[[ -9.9  33.5   0.9  -3.7 -16.6]
 [ -2.6 -18.3  42.4 -25.1   6.7]
 [-25.8   2.9  -7.8 -21.7   5.8]
 [ 38.3 -17.8   5.2  -9.5 -14.7]
 [  6.7   3.4 -13.0  36.1 -16.1]
 [  2.0 -13.6  41.3  13.5  -0.5]
 [ 30.2   9.7   7.3 -26.5  44.5]]
->
[[-16.6  -3.7   0.9  33.5  -9.9]
 [  6.7 -25.1  42.4 -18.3  -2.6]
 [  5.8 -21.7  -7.8   2.9 -25.8]
 [-14.7  -9.5   5.2 -17.8  38.3]
 [-16.1  36.1 -13.0   3.4   6.7]
 [ -0.5  13.5  41.3 -13.6   2.0]
 [ 44.5 -26.5   7.3   9.7  30.2]]

[[  7.8  -7.0  13.3   4.8 -35.3  22.8  16.6   3.9]
 [  2.0  -3.3  13.3   8.7   8.5   4.2  -6.0  26.6]
 [ 52.9 -11.9  21.8  -3.4  -5.6  15.2   6.4  10.3]
 [ 41.4 -11.2  16.8  -0.7  -9.8  14.6   9.0  11.6]
 [-42.8 -13.2 -29.6  26.3 -38.2   5.9  12.8  26.1]
 [ -3.1  -2.9  19.0  20.8   9.3  15.6 -13.1  24.0]
 [  9.0 -13.0  -3.6   5.5 -19.8  10.8   9.8  16.8]
 [-17.5  -2.7  11.2  19.7   9.8 -10.6 -17.4   6.4]
 [ 52.7 -11.3  21.6 -28.6  -6.0  14.8   6.6   9.8]]
->
[[  3.9  16.6  22.8 -35.3   4.8  13.3  -7.0   7.8]
 [ 26.6  -6.0   4.2   8.5   8.7  13.3  -3.3   2.0]
 [ 10.3   6.4  15.2  -5.6  -3.4  21.8 -11.9  52.9]
 [ 11.6   9.0  14.6  -9.8  -0.7  16.8 -11.2  41.4]
 [ 26.1  12.8   5.9 -38.2  26.3 -29.6 -13.2 -42.8]
 [ 24.0 -13.1  15.6   9.3  20.8  19.0  -2.9  -3.1]
 [ 16.8   9.8  10.8 -19.8   5.5  -3.6 -13.0   9.0]
 [  6.4 -17.4 -10.6   9.8  19.7  11.2  -2.7 -17.5]
 [  9.8   6.6  14.8  -6.0 -28.6  21.6 -11.3  52.7]]

[[-36.3 -18.5  31.4   3.2  22.8 -33.2  52.6 -32.0   8.9  30.4  -4.4]
 [ 14.4  40.2  -4.7  11.5 -54.9 -30.0  60.7  36.7 -10.3  49.8 -51.2]
 [ -6.1 -13.2  -0.6  17.0  -6.7 -15.3  13.4 -14.5   6.1 -14.8  -5.2]]
->
[[ -4.4  30.4   8.9 -32.0  52.6 -33.2  22.8   3.2  31.4 -18.5 -36.3]
 [-51.2  49.8 -10.3  36.7  60.7 -30.0 -54.9  11.5  -4.7  40.2  14.4]
 [ -5.2 -14.8   6.1 -14.5  13.4 -15.3  -6.7  17.0  -0.6 -13.2  -6.1]]

[[ 50.4  -0.3]
 [ 40.4 -33.1]
 [ 33.2 -36.9]
 [ 42.2 -26.4]]
->
[[ -0.3  50.4]
 [-33.1  40.4]
 [-36.9  33.2]
 [-26.4  42.2]]

[[ -2.3  -0.7  -0.4  -0.9  -0.3   1.8  -1.3  -2.2  -1.1   2.0  -1.7   1.2]
 [ -2.3   0.0  -1.5  -1.0  -1.1   0.9   0.6  -2.3  -2.2   2.8  -1.7  -0.7]
 [ -3.1  -0.2  -1.7  -1.3   0.3   1.8   1.6  -0.7  -0.1   3.7  -2.8  -0.2]
 [ -6.1   0.9   8.8 -52.1 -14.6 -19.7  13.9   6.1 -13.5 -23.8  22.5   1.2]
 [ -3.3 -25.7   9.8  12.2   9.7   9.0   8.6 -16.5 -26.5 -12.9 -13.7 -29.2]
 [ 23.5 -31.8  11.6  21.1  29.6  -8.5  26.8 -39.2 -19.2 -16.0  -1.8 -38.7]
 [ 22.3 -11.9 -19.9 -21.2  -6.7  28.6   8.9  23.9   0.6   6.5 -30.8  24.9]
 [-12.9 -27.2 -18.1   6.8 -13.2  -3.2 -10.4  -3.5 -19.6  -3.9   2.6   8.4]]
->
[[  1.2  -1.7   2.0  -1.1  -2.2  -1.3   1.8  -0.3  -0.9  -0.4  -0.7  -2.3]
 [ -0.7  -1.7   2.8  -2.2  -2.3   0.6   0.9  -1.1  -1.0  -1.5   0.0  -2.3]
 [ -0.2  -2.8   3.7  -0.1  -0.7   1.6   1.8   0.3  -1.3  -1.7  -0.2  -3.1]
 [  1.2  22.5 -23.8 -13.5   6.1  13.9 -19.7 -14.6 -52.1   8.8   0.9  -6.1]
 [-29.2 -13.7 -12.9 -26.5 -16.5   8.6   9.0   9.7  12.2   9.8 -25.7  -3.3]
 [-38.7  -1.8 -16.0 -19.2 -39.2  26.8  -8.5  29.6  21.1  11.6 -31.8  23.5]
 [ 24.9 -30.8   6.5   0.6  23.9   8.9  28.6  -6.7 -21.2 -19.9 -11.9  22.3]
 [  8.4   2.6  -3.9 -19.6  -3.5 -10.4  -3.2 -13.2   6.8 -18.1 -27.2 -12.9]]

[[ 0.1  3.3  2.4 -5.9  1.1]
 [-1.6  1.3 -0.2  5.7  2.4]
 [44.7 -2.4 -2.2 -5.5  5.1]
 [25.8 -2.8  0.3  2.6 -1.8]]
->
[[ 1.1 -5.9  2.4  3.3  0.1]
 [ 2.4  5.7 -0.2  1.3 -1.6]
 [ 5.1 -5.5 -2.2 -2.4 44.7]
 [-1.8  2.6  0.3 -2.8 25.8]]

[[ -8.1  -5.1   5.2   2.5   2.8 -16.4]
 [-35.9  19.7 -45.4 -19.5  22.0  -0.7]
 [ 51.9 -33.4  44.4   7.2  -6.1 -13.4]
 [ -2.8 -25.0 -18.2 -17.1  -6.5   9.8]]
->
[[-16.4   2.8   2.5   5.2  -5.1  -8.1]
 [ -0.7  22.0 -19.5 -45.4  19.7 -35.9]
 [-13.4  -6.1   7.2  44.4 -33.4  51.9]
 [  9.8  -6.5 -17.1 -18.2 -25.0  -2.8]]
---
[[-34.8  31.1  47.9]
 [-16.1 -44.9  28.9]]
->
[[-34.8  31.1  47.9]]

[[ 27.8  -2.6 -43.8 -14.4 -25.0]
 [ 26.6   9.2 -49.0 -23.0 -18.6]
 [ 27.4   3.2 -45.4 -20.4 -27.1]
 [ 15.8  -2.9 -49.6 -15.3 -39.5]
 [ 26.6   0.7 -46.3 -19.7 -18.5]
 [ 37.2   8.8 -40.6 -20.2  10.2]
 [ 28.4   7.7 -46.7 -22.6  -3.3]]
->
[[ 27.8  -2.6 -43.8 -14.4 -25.0]
 [ 27.4   3.2 -45.4 -20.4 -27.1]
 [ 26.6   0.7 -46.3 -19.7 -18.5]
 [ 28.4   7.7 -46.7 -22.6  -3.3]]

[[ 12.9 -10.3   8.1  -7.0  -6.3  -3.6   7.9 -13.9 -10.0 -12.9  -2.4]
 [-11.3   4.1   6.0  18.1 -28.2  -2.5  25.1 -12.4  -4.3  17.2 -21.0]
 [  5.6 -41.2  60.0 -44.2  23.9 -27.9  20.1  -8.2 -58.5 -18.2   5.4]
 [ 30.7 -42.5  58.4 -36.2  12.5 -11.2  18.1 -28.9 -48.6 -37.9   8.9]
 [-16.4  -4.4   1.7  -4.7 -22.3 -21.8  26.2  13.3  -7.7  26.3 -23.2]
 [ 16.0  27.5 -47.2  44.2 -55.4  25.3   7.7  -6.0  53.9  15.3 -22.1]
 [ -0.4  -2.0   3.6   0.2  -0.2   1.8   1.6   2.9   0.6   3.0  -1.6]]
->
[[ 12.9 -10.3   8.1  -7.0  -6.3  -3.6   7.9 -13.9 -10.0 -12.9  -2.4]
 [  5.6 -41.2  60.0 -44.2  23.9 -27.9  20.1  -8.2 -58.5 -18.2   5.4]
 [-16.4  -4.4   1.7  -4.7 -22.3 -21.8  26.2  13.3  -7.7  26.3 -23.2]
 [ -0.4  -2.0   3.6   0.2  -0.2   1.8   1.6   2.9   0.6   3.0  -1.6]]

[[  8.9 -53.2  17.3 -30.3  15.8  16.8 -22.7 -11.1   8.5]
 [  4.2  23.4  -6.4  10.3  -7.2  13.1 -21.7  11.7  -3.3]
 [ -5.5 -15.4 -24.9   7.1 -11.3  14.4 -26.0 -24.0   7.2]
 [  1.5  28.8 -53.9  35.3 -23.7  39.5 -36.3 -18.5 -28.5]
 [-22.3  30.5 -35.7   9.7 -18.5 -10.6 -25.1  -4.9   9.4]
 [ 51.5  -5.7  -6.2  -9.3  11.3 -16.2 -16.5  18.5 -24.3]
 [-14.7  21.9 -31.3  17.5 -11.0  29.6 -16.1 -16.8 -12.3]
 [ 37.5   5.7 -13.0   4.3   3.0  15.4  -8.8  13.9 -31.2]
 [  0.3  57.2 -35.8  44.9 -26.0  60.6  -1.1   0.8 -43.9]
 [-12.5 -10.5  31.0   3.0  15.5   4.0  52.0  -7.7   5.7]]
->
[[  8.9 -53.2  17.3 -30.3  15.8  16.8 -22.7 -11.1   8.5]
 [ -5.5 -15.4 -24.9   7.1 -11.3  14.4 -26.0 -24.0   7.2]
 [-22.3  30.5 -35.7   9.7 -18.5 -10.6 -25.1  -4.9   9.4]
 [-14.7  21.9 -31.3  17.5 -11.0  29.6 -16.1 -16.8 -12.3]
 [  0.3  57.2 -35.8  44.9 -26.0  60.6  -1.1   0.8 -43.9]]

[[  2.6  21.7  12.2  -8.3  -6.2  20.7  19.1]
 [-15.2  23.2  -1.1 -26.7  13.0   6.6  24.2]
 [ 10.7 -21.5  -2.4  -1.0 -27.8  -1.5   2.1]
 [-14.7 -21.9  -3.8 -24.7   1.9  28.6  32.1]
 [-13.6  56.3  18.9 -15.3  42.0  -0.4  40.6]]
->
[[  2.6  21.7  12.2  -8.3  -6.2  20.7  19.1]
 [ 10.7 -21.5  -2.4  -1.0 -27.8  -1.5   2.1]
 [-13.6  56.3  18.9 -15.3  42.0  -0.4  40.6]]

[[ 47.3   4.2   7.3 -22.5 -13.2]
 [ 28.0   0.0 -32.5 -25.6  59.1]
 [-16.5  37.7  11.0  31.7 -44.0]
 [ 17.3  25.9  21.3  16.7 -29.4]
 [-48.2 -11.1  -8.6  10.2  18.7]]
->
[[ 47.3   4.2   7.3 -22.5 -13.2]
 [-16.5  37.7  11.0  31.7 -44.0]
 [-48.2 -11.1  -8.6  10.2  18.7]]
